Here is a tiny trained network, its code and every weight. The questions are about switching its units off for an input and a class, where a switched-off unit gives its printed mean instead of its output.

import numpy as np


def w(rows, s, z=0):
    codes = np.array(rows[::2]) - 128.0
    scale = np.full(codes.shape[1], s)
    scale[-1] = z or s
    return codes * scale


def norm(h):
    return h / np.sqrt((h * h).mean(-1, keepdims=True) + 1e-5)


def f(y):
    return y / 2 * (1 + np.tanh(0.7978845608 * (y + 0.044715 * y**3)))


def log_softmax(a):
    a = a - a.max(-1, keepdims=True)
    return a - np.log(np.exp(a).sum(-1, keepdims=True))


def net(x, mask):
    res = np.array(x, float).reshape(1, 2) / 4 @ E
    u = 0
    for l in range(2):
        y = f(norm(res) @ A[l][:, :-1].T + A[l][:, -1])
        res = res + np.where(mask[u : u + 12], y, B[l][:, -1]) @ B[l][:, :-1]
        u += 12
    return log_softmax(norm(res)[-1] @ U[:, :-1].T + U[:, -1])


A, B = {}, {}
E = w([
[231,49,140,45],'x0',
[115,7,128,218],'x1',
],0.011)
A[0] = w([
[133,99,115,90,17],'L0N1',
[86,129,124,71,59],'L0N2',
[149,156,89,131,96],'L0N3',
[161,187,113,99,76],'L0N4',
[165,92,139,90,172],'L0N5',
[1,158,188,143,2],'L0N6',
[134,132,148,134,128],'L0N7',
[111,116,73,108,124],'L0N8',
[162,135,33,147,108],'L0N9',
[127,82,98,149,181],'L0N10',
[120,118,109,146,46],'L0N11',
[109,119,151,112,126],'L0N12',
],0.014,0.0044)
B[0] = w([
[132,136,59,175,130],'L0N1',
[141,142,163,163,131],'L0N2',
[101,123,164,147,131],'L0N3',
[125,147,218,178,211],'L0N4',
[101,175,47,201,254],'L0N5',
[107,159,2,161,236],'L0N6',
[127,128,126,127,128],'L0N7',
[128,128,143,127,126],'L0N8',
[116,125,147,109,120],'L0N9',
[114,245,197,102,226],'L0N10',
[110,131,150,59,114],'L0N11',
[150,139,142,147,128],'L0N12',
],0.0072,0.0048)
A[1] = w([
[66,42,104,172,156],'L1N1',
[191,45,75,47,146],'L1N2',
[87,170,198,149,50],'L1N3',
[99,173,72,58,124],'L1N4',
[146,92,69,159,85],'L1N5',
[109,174,112,192,182],'L1N6',
[200,100,73,117,89],'L1N7',
[117,92,134,142,70],'L1N8',
[231,119,111,123,49],'L1N9',
[149,181,62,91,139],'L1N10',
[158,131,247,156,2],'L1N11',
[107,29,213,193,30],'L1N12',
],0.013,0.0057)
B[1] = w([
[155,202,208,93,207],'L1N1',
[2,176,73,197,204],'L1N2',
[143,94,125,132,163],'L1N3',
[152,97,189,168,181],'L1N4',
[151,149,167,46,163],'L1N5',
[185,56,92,70,255],'L1N6',
[154,94,112,141,177],'L1N7',
[147,158,140,121,122],'L1N8',
[75,126,7,157,175],'L1N9',
[109,80,206,141,210],'L1N10',
[109,104,64,145,149],'L1N11',
[169,177,200,64,191],'L1N12',
],0.0094,0.0075)
U = w([
[66,162,49,188,144],'0',
[146,179,251,119,186],'1',
[185,40,115,116,138],'2',
[70,91,163,99,11],'3',
],0.027,0.011)

Each question gives the input, the list of numbers given to net, and the class t.
The units are the neurons (one row each of A and B). Each row of codes is followed by its name. A weight is (code - 128) times the scale printed after its matrix; where a second scale follows, it is the last column's (A, B and U).
mask holds one flag per neuron, layer by layer. A switched-off neuron (its flag False) gives its mean, the last column of its row in B, instead of its output. The means were averaged over made-up inputs and are rounded, as every weight is.
A unit's drop is (log p(t) with every unit on - log p(t) with that unit switched off) / (log p(t) with every unit on - log p(t) with every unit switched off).
The circuit of an input: a set's keep is (log p(t) with only the set's units on - log p(t) with every unit switched off) / (log p(t) with every unit on - log p(t) with every unit switched off). Starting from the 12 units with the biggest drops (on a tie, the unit counted first), units are removed one at a time, each time the one whose removal leaves the highest keep (on an exact tie, the one counted first), for as long as the keep stays at least 0.8.
circuit, biggest first: the units of the circuit, biggest drop first
top k neurons: the k neurons with the biggest drops, biggest first
top k neurons in layer l: the k neurons of layer l with the biggest drops, biggest first
drop when u is switched off: that unit's drop, to one decimal
input [-2,1], class 2: circuit, biggest first => L1N6
input [4,-4], class 0: top 2 neurons in layer 1 => L1N9, L1N6
input [0,3], class 2: top 2 neurons => L0N10, L1N11
input [-3,-3], class 2: circuit, biggest first => L0N10, L1N6, L1N2
input [0,1], class 2: top 3 neurons => L1N2, L1N1, L1N3
input [-2,3], class 2: top 3 neurons in layer 1 => L1N6, L1N2, L1N12
input [-5,6], class 1: top 2 neurons => L1N1, L0N5
input [0,-2], class 2: top 4 neurons => L1N2, L1N11, L1N1, L1N9
input [3,-2], class 2: top 3 neurons => L0N5, L1N2, L0N4
input [-3,1], class 2: top 2 neurons in layer 1 => L1N6, L1N2
input [-4,5], class 1: top 3 neurons in layer 1 => L1N1, L1N2, L1N9
input [-2,2], class 2: top 2 neurons in layer 1 => L1N6, L1N2
input [5,-3], class 0: drop when L1N2 is switched off => 0.0
input [0,-3], class 2: drop when L1N12 is switched off => 0.4
input [8,-3], class 0: circuit, biggest first => L1N2
input [-4,6], class 1: drop when L1N1 is switched off => 0.9
input [-7,8], class 1: drop when L1N1 is switched off => 1.4
